Below is a small trained network, with its code and all its weights. Each question gives an input and a target symbol and asks what happens when units are switched off, that is, made to give their printed mean instead of their output.

import numpy as np


def w(rows, s, z=0):
    codes = np.array(rows[::2]) - 128.0
    scale = np.full(codes.shape[1], s)
    scale[-1] = z or s
    return codes * scale


def norm(h):
    return h / np.sqrt((h * h).mean(-1, keepdims=True) + 1e-5)


def f(y):
    return y / 2 * (1 + np.tanh(0.7978845608 * (y + 0.044715 * y**3)))


def softmax(a):
    e = np.exp(a - a.max(-1, keepdims=True))
    return e / e.sum(-1, keepdims=True)


def log_softmax(a):
    a = a - a.max(-1, keepdims=True)
    return a - np.log(np.exp(a).sum(-1, keepdims=True))


def net(x, mask):
    ids = ['γδηξστψ'.index(c) for c in x.split()]
    T = len(ids)
    res = E[ids] + P[:T]
    u = 0
    for l in range(2):
        q, k, v = (norm(res) @ M[l].T for M in (Q, K, V))
        z = softmax(np.where(np.tri(T) > 0, q @ k.T / 3**0.5, -1e9)) @ v
        res = res + np.where(mask[u], z, O[l][:, -1]) @ O[l][:, :-1]
        u += 1
        y = f(norm(res) @ A[l][:, :-1].T + A[l][:, -1])
        res = res + np.where(mask[u : u + 12], y, B[l][:, -1]) @ B[l][:, :-1]
        u += 12
    return log_softmax(norm(res)[-1] @ U[:, :-1].T + U[:, -1])


Q, K, V, O, A, B = {}, {}, {}, {}, {}, {}
E = w([
[135,98,144,157,170,104,93],'γ',
[131,143,134,158,149,103,139],'δ',
[136,30,149,116,64,164,251],'η',
[133,145,150,145,162,123,145],'ξ',
[139,147,138,94,134,82,125],'σ',
[122,123,177,112,194,155,129],'τ',
[133,133,131,144,140,87,120],'ψ',
],0.025)
P = w([
[15,131,66,146,65,142,137],'0',
[64,167,173,182,85,89,125],'1',
[79,122,132,159,100,98,149],'2',
[83,123,23,125,173,126,167],'3',
[111,99,80,137,148,106,168],'4',
[145,140,205,183,92,90,141],'5',
[149,101,149,151,120,90,159],'6',
[144,105,22,112,193,133,173],'7',
[172,84,87,126,159,99,172],'8',
[189,131,220,172,88,90,134],'9',
[198,86,150,143,127,90,158],'10',
[201,101,8,101,197,126,163],'11',
[219,86,93,117,153,100,160],'12',
],0.012)
Q[0] = w([
[198,67,58,95,252,63,225],'L0H0',
[219,141,227,163,110,90,144],'L0H0',
[89,161,10,128,104,210,83],'L0H0',
],0.018)
K[0] = w([
[175,19,250,149,5,135,199],'L0H0',
[134,18,52,90,193,143,206],'L0H0',
[146,239,229,168,172,116,34],'L0H0',
],0.015)
V[0] = w([
[177,163,48,199,72,41,137],'L0H0',
[136,167,149,6,95,111,187],'L0H0',
[130,108,115,76,118,53,64],'L0H0',
],0.012)
O[0] = w([
[159,193,98,252,181,171,200,209],'L0H0',
[103,39,44,121,100,150,153,252],'L0H0',
[115,157,54,144,70,158,45,54],'L0H0',
],0.013,0.0039)
A[0] = w([
[102,164,184,115,139,136,109,174],'L0N0',
[126,79,182,67,163,149,87,56],'L0N1',
[70,171,126,147,126,112,107,133],'L0N2',
[162,100,177,128,101,120,182,40],'L0N3',
[73,133,122,55,46,171,190,1],'L0N4',
[70,101,151,141,162,149,201,172],'L0N5',
[179,171,167,112,163,120,153,97],'L0N6',
[116,120,111,107,200,85,22,246],'L0N7',
[134,120,171,32,160,121,110,97],'L0N8',
[84,171,158,146,69,165,162,109],'L0N9',
[119,131,70,104,87,212,139,64],'L0N10',
[185,248,136,152,143,139,50,46],'L0N11',
],0.014,0.0073)
B[0] = w([
[111,52,75,112,136,110,135,160],'L0N0',
[160,171,186,159,110,208,108,154],'L0N1',
[109,75,110,115,99,53,123,141],'L0N2',
[108,134,38,101,171,151,93,178],'L0N3',
[149,128,45,194,69,153,59,134],'L0N4',
[108,113,122,141,171,63,96,255],'L0N5',
[167,69,69,145,142,41,158,189],'L0N6',
[165,127,220,174,21,116,46,188],'L0N7',
[169,180,157,102,6,124,202,182],'L0N8',
[115,95,20,91,161,145,102,131],'L0N9',
[147,99,115,208,89,72,90,164],'L0N10',
[137,158,81,25,227,232,98,173],'L0N11',
],0.012,0.0095)
Q[1] = w([
[120,134,151,72,108,151,60],'L1H0',
[252,104,108,159,156,113,164],'L1H0',
[146,75,81,107,199,109,126],'L1H0',
],0.014)
K[1] = w([
[20,135,167,163,138,113,100],'L1H0',
[221,53,72,141,165,164,135],'L1H0',
[245,109,167,164,92,160,138],'L1H0',
],0.012)
V[1] = w([
[188,212,58,98,85,25,133],'L1H0',
[67,233,173,194,149,71,81],'L1H0',
[76,182,212,250,159,62,9],'L1H0',
],0.011)
O[1] = w([
[158,237,120,132,24,95,169,255],'L1H0',
[208,152,81,138,112,162,192,65],'L1H0',
[252,127,104,93,126,155,166,132],'L1H0',
],0.016,0.0048)
A[1] = w([
[150,168,101,154,45,140,127,70],'L1N0',
[151,138,82,199,63,151,108,2],'L1N1',
[100,173,90,153,122,249,137,105],'L1N2',
[150,126,119,44,155,133,116,54],'L1N3',
[134,111,109,133,76,77,179,108],'L1N4',
[164,131,65,124,156,136,160,85],'L1N5',
[106,109,102,118,157,121,173,164],'L1N6',
[112,117,171,101,164,156,123,50],'L1N7',
[125,135,88,91,141,199,104,36],'L1N8',
[135,52,159,99,172,133,121,68],'L1N9',
[68,91,145,80,156,141,113,130],'L1N10',
[165,151,129,125,129,150,61,1],'L1N11',
],0.022,0.01)
B[1] = w([
[64,47,105,100,113,193,90,215],'L1N0',
[54,65,62,157,64,114,170,214],'L1N1',
[75,99,125,79,207,26,42,159],'L1N2',
[150,61,95,114,87,84,166,144],'L1N3',
[146,111,179,134,175,53,114,255],'L1N4',
[93,135,140,143,65,180,106,209],'L1N5',
[145,142,186,132,121,121,110,191],'L1N6',
[104,158,94,94,252,88,177,128],'L1N7',
[179,103,155,152,119,94,136,135],'L1N8',
[132,86,150,119,115,232,81,173],'L1N9',
[91,106,76,122,142,111,197,195],'L1N10',
[136,129,84,61,131,123,180,135],'L1N11',
],0.02,0.012)
U = w([
[176,92,52,43,131,131,154,146],'γ',
[102,181,145,200,109,193,192,252],'δ',
[89,98,134,93,173,180,202,132],'η',
[142,79,165,169,136,10,157,79],'ξ',
[72,79,49,210,46,115,126,161],'σ',
[119,93,226,111,55,189,36,132],'τ',
[103,154,90,103,155,115,1,94],'ψ',
],0.0084,0.0045)

Each question gives the input, a string of symbols that net reads in full, and the target symbol t.
The units are the heads (3 rows each of Q, K, V and O) and the neurons (one row each of A and B). Each row of codes is followed by its name. A weight is (code - 128) times the scale printed after its matrix; where a second scale follows, it is the last column's (O, A, B and U).
mask holds one flag per unit, layer by layer, with each layer's heads first. A switched-off unit (its flag False) gives its mean, the last column of its rows in O or B, instead of its output. The means were averaged over made-up inputs and are rounded, as every weight is.
A unit's drop is (log p(t) with every unit on - log p(t) with that unit switched off) / (log p(t) with every unit on - log p(t) with every unit switched off).
The circuit of an input: a set's keep is (log p(t) with only the set's units on - log p(t) with every unit switched off) / (log p(t) with every unit on - log p(t) with every unit switched off). Starting from the 12 units with the biggest drops (on a tie, the unit counted first), units are removed one at a time, each time the one whose removal leaves the highest keep (on an exact tie, the one counted first), for as long as the keep stays at least 0.8.
circuit, biggest first: the units of the circuit, biggest drop first
most important unit: the unit with the biggest drop
k most important neurons: the k neurons with the biggest drops, biggest first
top k neurons in layer l: the k neurons of layer l with the biggest drops, biggest first
input γ ξ σ σ ξ σ ξ ξ ψ τ, target ξ: 2 most important neurons => L0N11, L0N5
input ξ τ ξ σ δ σ τ σ γ σ δ, target γ: circuit, biggest first => L0H0, L0N11, L1N3, L1N11
input ψ ξ ξ τ σ ψ σ η γ ξ σ ξ, target ξ: 2 most important neurons => L0N11, L0N5
input ξ δ σ δ, target δ: most important neuron => L1N5
input γ γ ξ γ, target γ: circuit, biggest first => L0H0, L0N11, L1N11, L1N3
input σ δ σ σ δ γ ξ σ δ ξ σ δ, target ξ: 2 most important neurons => L0N6, L0N11
input η γ η ξ δ, target η: 2 most important neurons => L0N4, L1N10
input η σ σ σ τ ξ σ σ ξ, target ξ: 2 most important neurons => L0N5, L0N11
input γ γ δ σ σ ξ ξ τ ψ η δ ξ, target η: top 3 neurons in layer 1 => L1N10, L1N9, L1N4
input σ γ γ σ ξ γ σ τ σ γ γ η, target τ: 3 most important neurons => L0N5, L0N8, L0N3
input σ σ δ σ γ ξ σ η τ σ γ, target τ: circuit, biggest first => L0H0, L1N9, L1N1
input ξ ξ η γ ξ, target τ: top 3 neurons in layer 1 => L1N9, L1N6, L1N1
input η σ σ ξ σ ξ δ τ η, target η: 2 most important neurons => L1N10, L0N8
input σ γ σ τ ξ σ τ, target ξ: most important unit => L0N8
input δ ξ σ σ σ γ τ γ γ σ σ, target γ: circuit, biggest first => L0H0, L0N11, L1N3
input σ ξ ξ τ σ σ ξ σ σ σ η, target ξ: 2 most important neurons => L0N5, L0N3
input η σ σ σ ξ σ ψ, target ξ: 3 most important neurons => L0N5, L0N8, L0N11
input ξ ξ σ ψ σ ξ σ δ σ η, target ξ: 2 most important neurons => L0N5, L1N0
input σ τ ξ ψ, target τ: circuit, biggest first => L0H0, L0N7
input σ γ ξ γ, target γ: circuit, biggest first => L0N11, L0H0, L1N11, L1N3
input δ γ τ σ δ σ η γ ξ γ σ σ δ, target ξ: top 3 neurons in layer 0 => L0N5, L0N11, L0N1
input τ ξ σ σ γ ξ ξ, target γ: most important unit => L0N11
